Below are the code and all the weights of a small trained network. Each question names an input and a target symbol and asks about switching units off, where a switched-off unit gives its printed mean instead of its output.

import numpy as np


def w(rows, s, z=0):
    codes = np.array(rows[::2]) - 128.0
    scale = np.full(codes.shape[1], s)
    scale[-1] = z or s
    return codes * scale


def f(y):
    return np.maximum(y, 0)


def softmax(a):
    e = np.exp(a - a.max(-1, keepdims=True))
    return e / e.sum(-1, keepdims=True)


def log_softmax(a):
    a = a - a.max(-1, keepdims=True)
    return a - np.log(np.exp(a).sum(-1, keepdims=True))


def net(x, mask):
    ids = ['βδζθλμφ'.index(c) for c in x.split()]
    T = len(ids)
    res = E[ids] + P[:T]
    u = 0
    for l in range(3):
        q, k, v = (res @ M[l].T for M in (Q, K, V))
        z = softmax(np.where(np.tri(T) > 0, q @ k.T / 3**0.5, -1e9)) @ v
        res = res + np.where(mask[u], z, O[l][:, -1]) @ O[l][:, :-1]
        u += 1
        y = f(res @ A[l][:, :-1].T + A[l][:, -1])
        res = res + np.where(mask[u : u + 4], y, B[l][:, -1]) @ B[l][:, :-1]
        u += 4
    return log_softmax(res[-1] @ U[:, :-1].T + U[:, -1])


Q, K, V, O, A, B = {}, {}, {}, {}, {}, {}
E = w([
[152,95,195,250,172],'β',
[81,95,72,184,85],'δ',
[52,241,160,159,191],'ζ',
[146,89,159,132,161],'θ',
[157,198,196,219,66],'λ',
[237,89,97,180,137],'μ',
[56,144,94,92,154],'φ',
],0.013)
P = w([
[121,48,173,100,101],'0',
[122,124,109,124,131],'1',
[132,135,90,120,153],'2',
[128,135,102,105,132],'3',
[161,234,81,111,158],'4',
[184,254,80,92,177],'5',
],0.008)
Q[0] = w([
[111,176,140,215,100],'L0H0',
[201,239,35,35,2],'L0H0',
[7,181,74,157,199],'L0H0',
],0.0075)
K[0] = w([
[154,140,52,67,254],'L0H0',
[115,74,222,153,157],'L0H0',
[248,94,156,132,134],'L0H0',
],0.0098)
V[0] = w([
[95,104,138,80,216],'L0H0',
[119,147,200,133,142],'L0H0',
[2,90,118,185,51],'L0H0',
],0.011)
O[0] = w([
[127,93,147,84,222,98],'L0H0',
[95,171,197,171,92,253],'L0H0',
[1,86,127,183,117,235],'L0H0',
],0.0088,0.0015)
A[0] = w([
[170,55,17,146,251,19],'L0N0',
[33,61,116,2,94,6],'L0N1',
[125,141,94,163,35,43],'L0N2',
[127,120,124,214,37,118],'L0N3',
],0.0054,0.0016)
B[0] = w([
[183,134,2,108,60,199],'L0N0',
[69,138,106,43,140,156],'L0N1',
[76,110,129,83,73,167],'L0N2',
[28,101,163,165,68,253],'L0N3',
],0.0057,0.0031)
Q[1] = w([
[132,208,37,243,152],'L1H0',
[155,3,108,125,119],'L1H0',
[56,48,144,177,108],'L1H0',
],0.0061)
K[1] = w([
[146,113,134,149,181],'L1H0',
[87,111,177,1,130],'L1H0',
[113,79,149,129,82],'L1H0',
],0.008)
V[1] = w([
[159,101,72,138,204],'L1H0',
[191,123,213,141,111],'L1H0',
[85,2,138,148,132],'L1H0',
],0.0062)
O[1] = w([
[3,100,174,171,106,90],'L1H0',
[94,129,125,129,72,153],'L1H0',
[166,133,166,72,151,255],'L1H0',
],0.012,0.0049)
A[1] = w([
[129,28,122,77,89,209],'L1N0',
[191,56,158,255,161,73],'L1N1',
[163,106,155,88,120,85],'L1N2',
[125,109,68,185,118,3],'L1N3',
],0.0096,0.0044)
B[1] = w([
[152,77,114,209,85,179],'L1N0',
[66,153,108,10,55,253],'L1N1',
[123,107,160,125,170,145],'L1N2',
[66,204,254,105,174,136],'L1N3',
],0.0098,0.0075)
Q[2] = w([
[150,255,50,210,202],'L2H0',
[142,133,207,138,195],'L2H0',
[194,50,149,205,120],'L2H0',
],0.0073)
K[2] = w([
[37,168,17,58,173],'L2H0',
[192,211,42,107,35],'L2H0',
[77,77,243,2,26],'L2H0',
],0.0061)
V[2] = w([
[146,187,51,219,211],'L2H0',
[105,221,250,207,217],'L2H0',
[191,48,197,254,124],'L2H0',
],0.0082)
O[2] = w([
[165,2,163,190,103,1],'L2H0',
[125,113,253,105,61,88],'L2H0',
[179,220,151,206,136,133],'L2H0',
],0.0083,0.0088)
A[2] = w([
[135,51,191,120,113,2],'L2N0',
[150,53,75,169,91,166],'L2N1',
[130,179,61,84,83,48],'L2N2',
[211,138,36,71,2,25],'L2N3',
],0.0064,0.0046)
B[2] = w([
[142,187,62,75,113,147],'L2N0',
[161,33,171,179,228,150],'L2N1',
[127,63,68,100,61,255],'L2N2',
[127,44,254,116,56,208],'L2N3',
],0.0087,0.0062)
U = w([
[93,166,149,47,98,152],'β',
[218,153,165,95,199,253],'δ',
[82,68,255,128,123,113],'ζ',
[139,196,191,186,79,79],'θ',
[237,78,140,75,70,4],'λ',
[45,82,104,214,79,224],'μ',
[52,26,162,57,206,70],'φ',
],0.008,0.0036)

Each question gives the input, a string of symbols that net reads in full, and the target symbol t.
The units are the heads (3 rows each of Q, K, V and O) and the neurons (one row each of A and B). Each row of codes is followed by its name. A weight is (code - 128) times the scale printed after its matrix; where a second scale follows, it is the last column's (O, A, B and U).
mask holds one flag per unit, layer by layer, with each layer's heads first. A switched-off unit (its flag False) gives its mean, the last column of its rows in O or B, instead of its output. The means were averaged over made-up inputs and are rounded, as every weight is.
A unit's drop is (log p(t) with every unit on - log p(t) with that unit switched off) / (log p(t) with every unit on - log p(t) with every unit switched off).
The circuit of an input: a set's keep is (log p(t) with only the set's units on - log p(t) with every unit switched off) / (log p(t) with every unit on - log p(t) with every unit switched off). Starting from the 12 units with the biggest drops (on a tie, the unit counted first), units are removed one at a time, each time the one whose removal leaves the highest keep (on an exact tie, the one counted first), for as long as the keep stays at least 0.8.
circuit, biggest first: the units of the circuit, biggest drop first
most important unit: the unit with the biggest drop
k most important neurons: the k neurons with the biggest drops, biggest first
top k neurons in layer l: the k neurons of layer l with the biggest drops, biggest first
drop of u: that unit's drop, to one decimal
input φ β δ, target φ: circuit, biggest first	(L1H0 L1N1 L2H0 L0H0)
input θ μ β, target θ: circuit, biggest first	(L1H0 L2H0 L1N0 L1N1)
input β φ β, target φ: 2 most important neurons	(L1N1 L0N2)
input μ δ μ β β δ, target μ: circuit, biggest first	(L1H0 L1N1)
input δ φ λ, target δ: top 2 neurons in layer 1	(L1N1 L1N0)
input β δ β φ θ, target δ: circuit, biggest first	(L1N1 L1H0 L0H0 L2N2)
input λ β μ β, target λ: most important unit	L0H0
input λ μ λ, target λ: circuit, biggest first	(L0H0 L2N3 L2N2)
input φ φ θ δ, target φ: circuit, biggest first	(L0H0 L2H0)
input λ β δ, target λ: circuit, biggest first	(L1H0 L0H0 L0N3 L2N3)
input μ β δ β, target μ: circuit, biggest first	(L0H0 L2H0)
input δ β β, target δ: top 2 neurons in layer 0	(L0N3 L0N2)
input μ β δ φ, target μ: circuit, biggest first	(L1H0 L0H0 L1N1 L2H0)
input δ β φ β, target δ: circuit, biggest first	(L1H0 L0H0 L0N3)
input μ μ μ φ μ, target μ: circuit, biggest first	(L1H0 L2H0)
input λ λ φ β, target λ: most important unit	L1H0
input β β μ δ φ, target φ: 3 most important neurons	(L1N1 L1N0 L0N3)
input δ δ β δ, target δ: 3 most important neurons	(L1N1 L1N0 L0N3)
input μ μ θ θ, target μ: circuit, biggest first	(L1H0 L0H0 L2H0 L1N0)
input θ δ μ μ ζ, target ζ: circuit, biggest first	(L2H0 L1N1)
input θ β μ δ, target θ: most important unit	L2H0
input θ λ λ θ, target θ: top 2 neurons in layer 1	(L1N1 L1N0)
input μ β β δ, target μ: drop of L1H0	0.2
input β μ β β λ, target μ: drop of L1N1	0.2
input δ β δ φ, target δ: drop of L1N0	0.3
input δ μ μ θ, target δ: drop of L2H0	0.1
input θ β δ β, target θ: most important unit	L2H0
